Below are the code and all the weights of a small trained network. Each question names an input and a target symbol and asks about switching units off, where a switched-off unit gives its printed mean instead of its output.

import numpy as np


def w(rows, s, z=0):
    codes = np.array(rows[::2]) - 128.0
    scale = np.full(codes.shape[1], s)
    scale[-1] = z or s
    return codes * scale


def norm(h):
    return h / np.sqrt((h * h).mean(-1, keepdims=True) + 1e-5)


def f(y):
    return y / 2 * (1 + np.tanh(0.7978845608 * (y + 0.044715 * y**3)))


def softmax(a):
    e = np.exp(a - a.max(-1, keepdims=True))
    return e / e.sum(-1, keepdims=True)


def log_softmax(a):
    a = a - a.max(-1, keepdims=True)
    return a - np.log(np.exp(a).sum(-1, keepdims=True))


def net(x, mask):
    ids = ['ΓΘΛΠΩαβδμξτφψ'.index(c) for c in x.split()]
    T = len(ids)
    res = E[ids] + P[:T]
    r = norm(res)
    for j in range(2):
        rows = slice(3 * j, 3 * j + 3)
        q, k, v = (r @ M[0][rows].T for M in (Q, K, V))
        z = softmax(np.where(np.tri(T) > 0, q @ k.T / 3**0.5, -1e9)) @ v
        o = O[0][rows]
        res = res + np.where(mask[j], z, o[:, -1]) @ o[:, :-1]
    y = f(norm(res) @ A[0][:, :-1].T + A[0][:, -1])
    res = res + np.where(mask[2:6], y, B[0][:, -1]) @ B[0][:, :-1]
    return log_softmax(norm(res)[-1] @ U[:, :-1].T + U[:, -1])


Q, K, V, O, A, B = {}, {}, {}, {}, {}, {}
E = w([
[191,209,204],'Γ',
[82,86,151],'Θ',
[203,253,144],'Λ',
[148,141,172],'Π',
[156,131,72],'Ω',
[112,137,175],'α',
[119,101,102],'β',
[162,54,155],'δ',
[66,65,108],'μ',
[148,140,177],'ξ',
[77,66,121],'τ',
[159,145,172],'φ',
[163,164,57],'ψ',
],0.017)
P = w([
[143,124,3],'0',
[159,209,194],'1',
[81,160,226],'2',
[75,122,215],'3',
[212,229,219],'4',
[45,114,209],'5',
[179,84,167],'6',
[68,122,168],'7',
[112,94,168],'8',
],0.0064)
Q[0] = w([
[70,253,160],'head 0',
[12,2,230],'head 0',
[204,145,169],'head 0',
[59,233,101],'head 1',
[169,67,91],'head 1',
[146,97,186],'head 1',
],0.0072)
K[0] = w([
[2,238,79],'head 0',
[126,116,150],'head 0',
[195,183,101],'head 0',
[244,103,159],'head 1',
[100,147,241],'head 1',
[79,48,39],'head 1',
],0.0087)
V[0] = w([
[17,156,47],'head 0',
[136,185,182],'head 0',
[192,87,32],'head 0',
[57,128,109],'head 1',
[67,253,89],'head 1',
[91,237,138],'head 1',
],0.012)
O[0] = w([
[210,79,82,3],'head 0',
[82,173,72,237],'head 0',
[100,125,220,5],'head 0',
[105,78,9,110],'head 1',
[215,194,78,134],'head 1',
[130,188,106,163],'head 1',
],0.013,0.0038)
A[0] = w([
[46,63,131,227],'neuron 0',
[177,160,95,181],'neuron 1',
[147,247,180,254],'neuron 2',
[152,109,174,194],'neuron 3',
],0.011,0.005)
B[0] = w([
[109,80,70,196],'neuron 0',
[140,32,254,155],'neuron 1',
[193,48,149,250],'neuron 2',
[45,60,115,142],'neuron 3',
],0.0086,0.011)
U = w([
[122,233,134,215],'Γ',
[172,60,69,24],'Θ',
[157,187,137,248],'Λ',
[101,156,177,57],'Π',
[161,79,156,2],'Ω',
[254,155,9,169],'α',
[154,64,125,38],'β',
[31,61,219,156],'δ',
[154,47,81,135],'μ',
[87,156,186,89],'ξ',
[150,71,95,24],'τ',
[90,156,200,74],'φ',
[200,71,149,224],'ψ',
],0.0084,0.0045)

Each question gives the input, a string of symbols that net reads in full, and the target symbol t.
The units are the heads (3 rows each of Q, K, V and O) and the neurons (one row each of A and B). Each row of codes is followed by its name. A weight is (code - 128) times the scale printed after its matrix; where a second scale follows, it is the last column's (O, A, B and U).
mask holds one flag per unit, heads first, then neurons. A switched-off unit (its flag False) gives its mean, the last column of its rows in O or B, instead of its output. The means were averaged over made-up inputs and are rounded, as every weight is.
A unit's drop is (log p(t) with every unit on - log p(t) with that unit switched off) / (log p(t) with every unit on - log p(t) with every unit switched off).
The circuit of an input: a set's keep is (log p(t) with only the set's units on - log p(t) with every unit switched off) / (log p(t) with every unit on - log p(t) with every unit switched off). Starting from all 6 units, units are removed one at a time, each time the one whose removal leaves the highest keep (on an exact tie, the one counted first), for as long as the keep stays at least 0.8.
circuit, biggest first: the units of the circuit, biggest drop first
k most important neurons: the k neurons with the biggest drops, biggest first
heads that matter: for each layer, one digit per head in row order, 1 if its drop is at least 0.15 and else 0, layers parted by /
drop when u is switched off: that unit's drop, to one decimal
input Γ α Π Γ β, target Γ: circuit, biggest first => [head 0]
input α φ Θ, target α: heads that matter => 01
input α Θ Γ α α Θ Γ α, target α: heads that matter => 10
input α Π Γ Γ δ, target α: heads that matter => 01
input α Π Ω τ, target α: heads that matter => 11
input Γ Λ Γ α δ α δ, target δ: heads that matter => 10
input δ Π ξ Π Θ φ φ, target δ: heads that matter => 01
input Π δ β Γ Π δ β, target δ: heads that matter => 10
input ξ β Γ δ Γ φ ξ, target δ: 2 most important neurons => [neuron 2; neuron 3]
input α Γ φ, target α: drop when head 1 is switched off => 0.3
input Π Π φ Π δ δ δ Ω, target δ: drop when head 1 is switched off => 0.2
input δ β τ Ω, target δ: drop when head 0 is switched off => 0.9
